In the rows, zero is written as 128.
Each row of numbers belongs to one of the objects below and depends on some of the facts about them. Some rows are named. Which object is each other row?

Facts:
π: uses; γ: is of sort
baples {π=taklon, γ=a}
bava {π=risigra, γ=a}
bekluk {π=stufoskul, γ=b}
bigrin {π=fludrir, γ=b}
bikloki {π=pobropla, γ=a}
braflas {π=brutrel, γ=b}
brakle {π=ruflum, γ=b}
brofaklu {γ=b}
broklen {π=drirak, γ=a}
bruder {γ=b}
brutrel {π=skipli, γ=a}
buklos {π=vaplem, γ=b}
buser {π=raples, γ=a}
buves {γ=a}
dolak {γ=a}
drafi {π=buves, γ=a}
dralistuk {π=nogruflal, γ=a}
drikir {γ=a}
drirak {π=fadas, γ=a}
dritas {π=maror, γ=b}
druvu {π=gofler, γ=a}
fadas {π=baples, γ=a}
fiklam {π=nebil, γ=a}
fiplom {γ=a}
firofin {π=kapin, γ=a}
flebamim {π=rogul, γ=b}
fleskor {π=stovus, γ=a}
flobega {π=dralistuk, γ=a}
flogam {π=keru, γ=b}
fludrir {π=lareden, γ=a}
fodun {π=kligil, γ=b}
gistur {π=trotor, γ=a}
gofler {π=pluzatrar, γ=a}
grasta {π=livek, γ=b}
grilun {π=skopi, γ=a}
grosa {π=kaplaklo, γ=a}
grufen {π=guku, γ=b}
gubil {π=tapi, γ=b}
guku {π=niflel, γ=b}
kapin {π=fiplom, γ=a}
kaplaklo {π=seval, γ=a}
keru {π=trakun, γ=b}
kiklibran {π=bekluk, γ=b}
kligil {π=skudivek, γ=a}
kludruflu {π=vedil, γ=b}
kudul {π=tigro, γ=a}
lamusal {π=tetran, γ=b}
lareden {π=drikir, γ=b}
lavol {π=triles, γ=b}
lavu {π=sutem, γ=b}
livek {π=lamusal, γ=a}
madrapok {π=rutriflol, γ=a}
maror {γ=b}
midu {π=flebamim, γ=a}
mutrek {π=dritas, γ=a}
mutrun {π=grasta, γ=a}
muval {π=grufen, γ=b}
nebil {π=grilun, γ=b}
niflel {π=brakle, γ=b}
nogruflal {π=tapan, γ=a}
nopepa {π=panak, γ=b}
pabro {π=trober, γ=a}
panak {π=broklen, γ=a}
pekla {π=fodun, γ=a}
peklol {γ=b}
plazir {π=grosa, γ=a}
plosten {π=tremur, γ=a}
pluzatrar {π=mutrek, γ=a}
pobropla {π=flogam, γ=b}
pulon {π=ridem, γ=b}
purin {π=rifur, γ=a}
purus {γ=a}
raples {π=vestik, γ=a}
retrul {γ=b}
ridem {γ=b}
rifur {γ=b}
risigra {π=fleskor, γ=b}
rogul {π=kiklibran, γ=a}
ruflum {π=fiklam, γ=a}
rutriflol {γ=b}
seval {π=peklol, γ=a}
siklek {π=treru, γ=a}
skeledri {π=plazir, γ=a}
skipek {π=retrul, γ=b}
skipli {π=gubil, γ=b}
skiskal {π=bikloki, γ=a}
skopi {π=pabro, γ=b}
skudivek {π=flobega, γ=b}
skulu {π=nopepa, γ=a}
stabrel {π=bigrin, γ=a}
stibran {π=purus, γ=b}
stimekles {γ=a}
stisil {π=vitis, γ=b}
stovus {π=skipek, γ=b}
stufoskul {γ=b}
sutem {π=brofaklu, γ=a}
tagaba {π=skeledri, γ=a}
taklon {π=firofin, γ=b}
tapan {π=plosten, γ=b}
tapi {π=trugron, γ=b}
tetran {γ=a}
tigro {π=midu, γ=b}
trakun {π=stimekles, γ=b}
tremur {γ=a}
treru {π=stabrel, γ=a}
triles {π=stibran, γ=a}
trober {π=kludruflu, γ=b}
trotor {π=vaflom, γ=b}
trugron {π=pulon, γ=a}
vadra {π=bava, γ=a}
vaflom {γ=a}
vaplem {π=kudul, γ=a}
vedil {π=siklek, γ=b}
veplek {π=muval, γ=b}
vestik {π=vofomam, γ=a}
vitis {γ=a}
vofomam {π=pekla, γ=a}

Some objects and their rows:
[ 74 154 114 137 176 121 116  91 117 185 134 162 148  72 158  72 108 130
 116 193 195 173 151 137 141 193  81 101 132 160 179] : fiklam
[143 137 133  85 139 149  99 132 128 151 144 137 153  77 123 118 119 119
 113 141 159 142 130  98 125 149 136 104 121 135 109] : tagaba
[119 149 144  96 148 140 121 128 122 162 121 107 127 103 139 112 113 115
 156 128  96 131 140 128 133 141 144 150 129  98 123] : stibran
[143 127 118 106 111 100 122 179 146 157 105  51  90  67 161  96 102  51
 150  76 125 190 179 155 133 171 112 187 133 131  89] : vedil
[123  64 144  85 206 158 129  75  87 185 113 135 119 115  78 175 124  98
 131 111 153 108 119 124  91 151 124 112 123 163 103] : vitis
[163 139 163  17 147 203 149 134  84 112 122 180 158  67 150  75 119 146
 146 158 177 139 145 181 164 182 183 109  67 156  50] : trugron
[139 131 134  89 141 147 110 126 127 150 139 136 152  73 126 121 124 117
 109 140 158 148 130 107 123 154 132 103 116 134 110] : gistur
[121 170 145 150 167  86 124 113  94  89 102 131 142 132 166 132 168  99
 138 155  76 197 117  95 116 123 174 139 137  43  70] : skudivek
[183 119 109  75 100 116  72 193 150 158 142  71 122  64 118 127 103  60
 109  74 179 172 156  84 116 161 122 145 139 168  66] : stabrel
[121 157 143  97 141 138 119 135 129 157 125 107 131  96 145 106 113 119
 154 132  95 136 143 127 137 141 146 150 128  95 123] : lavol
[121  66 145  84 205 159 129  76  85 185 114 134 119 114  78 173 123  98
 130 109 153 110 117 124  91 151 125 112 123 164 101] : vaflom
[134 177 140  77 134 147  84 154 131 170 146 106 138 115 130 107  98 132
 161 128 102 111 142  87 144 132 158 157 150 102 123] : keru
[ 61 163 124 147 171 110 142 100 120 183 109 125 119  84 185  59 104 118
 157 175 133 174 168 176 152 186  91 148 134 122 180] : nebil
[ 83 140 125 142 155 103 159 116 125 164  94 103 103  64 190  66 110  88
 152 144 130 197 175 196 145 189  91 160 119 125 147] : skopi
[116 107 114 129 144 107 148 124 130 152 106 117 118  35 168  84 121  73
 108 136 191 214 165 179 126 201  81 119 103 164 116] : pabro
[145  82 163 127 137 209 164 160 214 175 143 131 108  39 142 114 168 128
  74 174  99 127 144  94 109 132 121  47 103 119 118] : rogul
[106  92 153  87 204 154 133  88  88 197 105 105 100 142  93 162 110 103
 176  99  92  91 131 136 106 137 140 160 142 127 116] : peklol
[148 167 177   8 146 207 164 146  81 111 106 159 139  90 172  52 109 154
 194 152 117 126 160 212 187 174 206 156  71 120  52] : gubil
[113 126 123 127 132  99 151 146 137 156  93  74  92  58 182  79 109  62
 150 107 127 203 180 189 138 185 100 173 119 129 113] : trober
[140 146 134 141 166  95 114 107  94  84 114 159 162 104 148 145 176  99
  93 165 139 208 104  80 102 136 160  93 122  84  60] : flobega

Rows to name:
No name comes twice in this set of rows, the named rows included.
[ 89 193 130 110 158 134  87 121 124 193 146 127 143 119 146  84  93 149
 161 169 118 118 147  97 152 147 129 147 161 110 172] : grufen
[141 133 135  87 133 143 109 119 126 144 139 133 162  63 122 121 119 118
 108 132 155 144 124 113 120 148 130 103 107 125 121] : skulu
[ 75 199 126 117 166 131  84 113 124 201 149 134 143 122 148  78  91 154
 163 180 125 118 149  96 156 154 121 145 168 114 187] : guku
[147  79 166 128 137 217 168 165 225 179 147 132 102  38 144 113 172 129
  72 178  92 121 145  91 109 130 119  42 102 120 119] : midu
[ 89 128 115 138 164 113 144  99 120 165 114 144 133  51 169  73 119 101
 111 171 193 199 158 169 134 201  79 107 112 161 151] : grilun
[146 166 171  21 144 197 158 144  87 118 110 151 138  91 169  60 108 150
 188 150 114 126 158 199 182 169 197 155  80 115  64] : skipli
[122 121 159 117 150 173 151 141 167 175 124 106 103  87 148 112 136 121
 138 143  65 119 148 123 125 130 136 122 122  92 126] : bekluk
[145 147 134 113 151 121 103 122 110 114 131 148 161  94 135 134 149 109
 103 153 149 174 115  81 114 141 151 101 123 107  81] : vestik
[125  73 146  84 198 157 128  82  89 180 116 136 124 111  83 169 123 100
 129 113 154 114 119 122  94 150 126 110 123 161 103] : dolak
[141 136 129  69  90 126 114  82 122 126 141 118 212  18 101 141 100 122
  97  96 142 131  95 148 106 129 116  98  67  87 174] : broklen
[122  63 145  81 197 154 131  67  84 183 113 130 129 104  74 179 118  97
 127 101 151 108 113 134  87 147 122 111 115 155 113] : fiplom
[124 174 144 143 165  91 119 117  98  94 105 129 142 132 163 134 162 103
 139 153  77 190 119  93 118 122 174 141 141  47  73] : fodun
[115 164 141  99 144 138 112 132 129 165 130 111 132 102 145 102 108 126
 156 139 100 131 145 120 141 142 142 149 135  97 133] : veplek

The same objects again, as new rows of numbers:
Some rows with their names:
[143  65 155 144  89 144 128 104  89 140  81 136 100 115 177 126  98  68
 152 128 167 103 119 145 136 104 117 103 157 168 143 141 104 140 170 151
 167 139] : pulon
[176   7 153 138 109 162 157 114 109 107 114 120  99 117 204 118 144  49
 174 108 138 110 120 147 153 116 131 112 163 128 151 161 118 125 189  68
 140 103] : bigrin
[145  85 138 106 129 116 138 110 127 130  95 169 135 137 173 130 113 122
 158  92 144  79 110 137 129 116  99 101 150 166 150 146 147 131 160  95
 126 131] : tagaba
[153  89 164  82  94  85 143 131 164 119 109 165 148 148 144 125 119 132
 165  60 153  63 114 170 126 120  73  85 161 188 151 158 152 143 180  91
 117 141] : kaplaklo
[135  54 152 121 110 127 139 123 117 112  65 147  98 143 223 144  65  89
 180 112 179 124 131 123 164 128 112 119 186 166 168 136 113  94 155 126
 155  97] : trakun
[142  85 125 114 134 119 138 105 114 130  92 164 131 142 179 134 111 123
 155 101 143  84 106 127 133 115 105 106 149 163 153 145 149 127 156  97
 125 124] : pluzatrar
[139  93 123 118 139 119 130 103 110 130  91 171 121 139 176 123 109 120
 152 108 130  91 103 123 135 110 103 109 143 152 146 144 155 127 162  95
 128 117] : vadra
[157  58 162 125 105 124 122 126 101 135  87 157 107 123 189 132  93  75
 163 130 157 123 129 138 143 117 111 117 184 150 154 147 126 136 171 103
 158 126] : buklos
[139  81 134 118 140 130 138  99 118 133  88 177 132 129 180 129 102 122
 157 100 139  80 110 134 128 111 107 106 145 153 148 141 147 128 151  96
 139 124] : sutem
[139  57 178 128 105 149 126 110 115 124  79 171 102 101 187 114  56  88
 172 108 149 109 133 167 140 103 106 117 166 132 143 135 120 128 165 120
 191 105] : brofaklu
[132  89 118 127 123 133 140  85  95 143  86 148 123 134 166 133 126 109
 143 112 158  69  96 126 122 105 121  91 127 181 146 141 128 137 153 133
 133 147] : brutrel
[124  81 146 116 142 143 141  87 126 128  83 193 125 114 177 118  76 132
 164  89 137  72 114 157 125 101 110 106 132 137 141 131 143 124 145 102
 171 108] : vaflom
[171  55 122 123 154 120 117 108  90 132 102 180 178 129 200 130 118 134
 107 108 156  80 155 146  94  93  90 125 154 117 176 166 174 113 137 144
 109 110] : pekla
[180  33 159 131 120 129  94 133  86 131  94 161 143 111 209 130 108  92
 122 132 169 118 176 147 109 100  86 131 185 111 167 158 146 113 163 158
 127 110] : fodun
[148  61 171 138 131 153 159 124 122 112  95 186 110 116 189  99 113  26
 146 138 141 147 134 129 146 114  78 100 175 170 156 167 102 116 161  93
 139 127] : kludruflu
[141  82 128 118 141 125 137 105 117 131  89 170 132 136 181 134 112 120
 154 103 141  84 110 128 131 114 106 106 148 158 151 143 148 130 156  94
 129 127] : druvu
[141  82 127 117 142 126 138 104 115 135  90 173 132 135 181 134 110 119
 154 103 143  84 109 129 129 114 107 105 149 156 151 142 147 131 154  95
 131 127] : triles
[143  85 129 119 143 128 134 106 110 133  84 171 135 132 185 132 109 121
 162 102 138  84 104 131 126 115 108 107 153 158 148 145 145 131 156  91
 127 132] : skulu
[120  81 151 108 144 148 132  90 134 129  78 196 115 108 173 121  84 134
 170  96 132  69 114 148 127 107 110 103 133 134 135 117 141 122 153 100
 167 112] : tremur
[148  79 127  95 139  94 142 103 106 159  95 193 130 145 170 142 119 115
 156 139 150  93 109 134 128 124 145 107 161 151 167 140 159 148 138  64
 158 139] : kudul

Rows to name:
No name comes twice in this set of rows, the named rows included.
[140  54 179 125 106 142 127 110 113 133  79 176 102 104 185 115  57  88
 172 117 151 111 131 168 139 105 114 118 169 129 143 133 122 131 163 111
 198 107] : stufoskul
[164  53 160 103 101  88 130 126  91 166  91 184 108 136 179 143  98  69
 163 173 167 133 127 146 141 129 155 118 199 141 172 142 141 158 148  69
 192 142] : flebamim
[163  54 159 104 102  92 128 126  93 163  91 178 107 133 181 140 100  69
 162 168 166 132 127 144 142 127 150 118 197 144 172 144 141 155 153  73
 185 138] : tigro
[147  90 145 135  99 116 106 121  89 119  90 146  81 134 173 105  76  83
 158 134 123 144 112 135 164 102  90 129 168 132 136 152 145 128 192 112
 151  88] : skipek
[142  58 184 107 118 146  90 138 131 137  72 165  65  96 184 143 130  89
 183 143 151 112 146 104 142 134 102 108 178 144 125  99 115 125 207 110
 135 137] : tapan
[135  80 125 114 141 123 145 102 118 128  83 168 128 144 193 139 104 122
 160 101 151  86 111 121 138 121 112 107 150 165 157 139 143 118 149  98
 129 118] : skiskal
[118  78 141 112 142 142 146  86 133 122  76 190 120 123 187 124  69 135
 171  88 145  74 114 152 135 109 113 106 136 144 148 125 141 110 139 106
 171 101] : stimekles
[158  73 156 145 121 145 102 141  76 126  48 151 137 105 219 123  80  82
 199 119 140 123  97 153 125 112 105 127 205 157 136 163 110 135 176  89
 133 159] : taklon
[156  66 157 136 111 135 111 134  91 128  67 147 120 117 205 127  87  81
 181 121 147 121 112 143 135 115 102 122 192 156 142 155 116 134 176  99
 139 141] : nopepa
[141  59 188 120  95 139 128 117 129 120  83 170 106 105 177 112  58  89
 175  99 149 105 132 178 138 105  98 109 170 138 140 139 122 130 170 117
 189 108] : peklol
[141  93 126 128 155 139 123 113  95 131  60 174 156 120 203 127 100 123
 183 100 130  84  86 141 116 110 109 116 166 159 140 155 134 132 157  80
 117 154] : firofin
[154  90 164  77  88  78 143 134 170 118 111 160 154 150 141 124 122 135
 166  56 154  60 113 174 125 121  70  83 162 195 152 162 152 144 186  91
 112 144] : grosa
[154  86 134 156 162 142 137 110 121 157 125 162 135 130 179 169  74 119
 134  66 136  79 119  83 141 120  88 117 151 162 140 125 150 171 153  81
 145 134] : ruflum

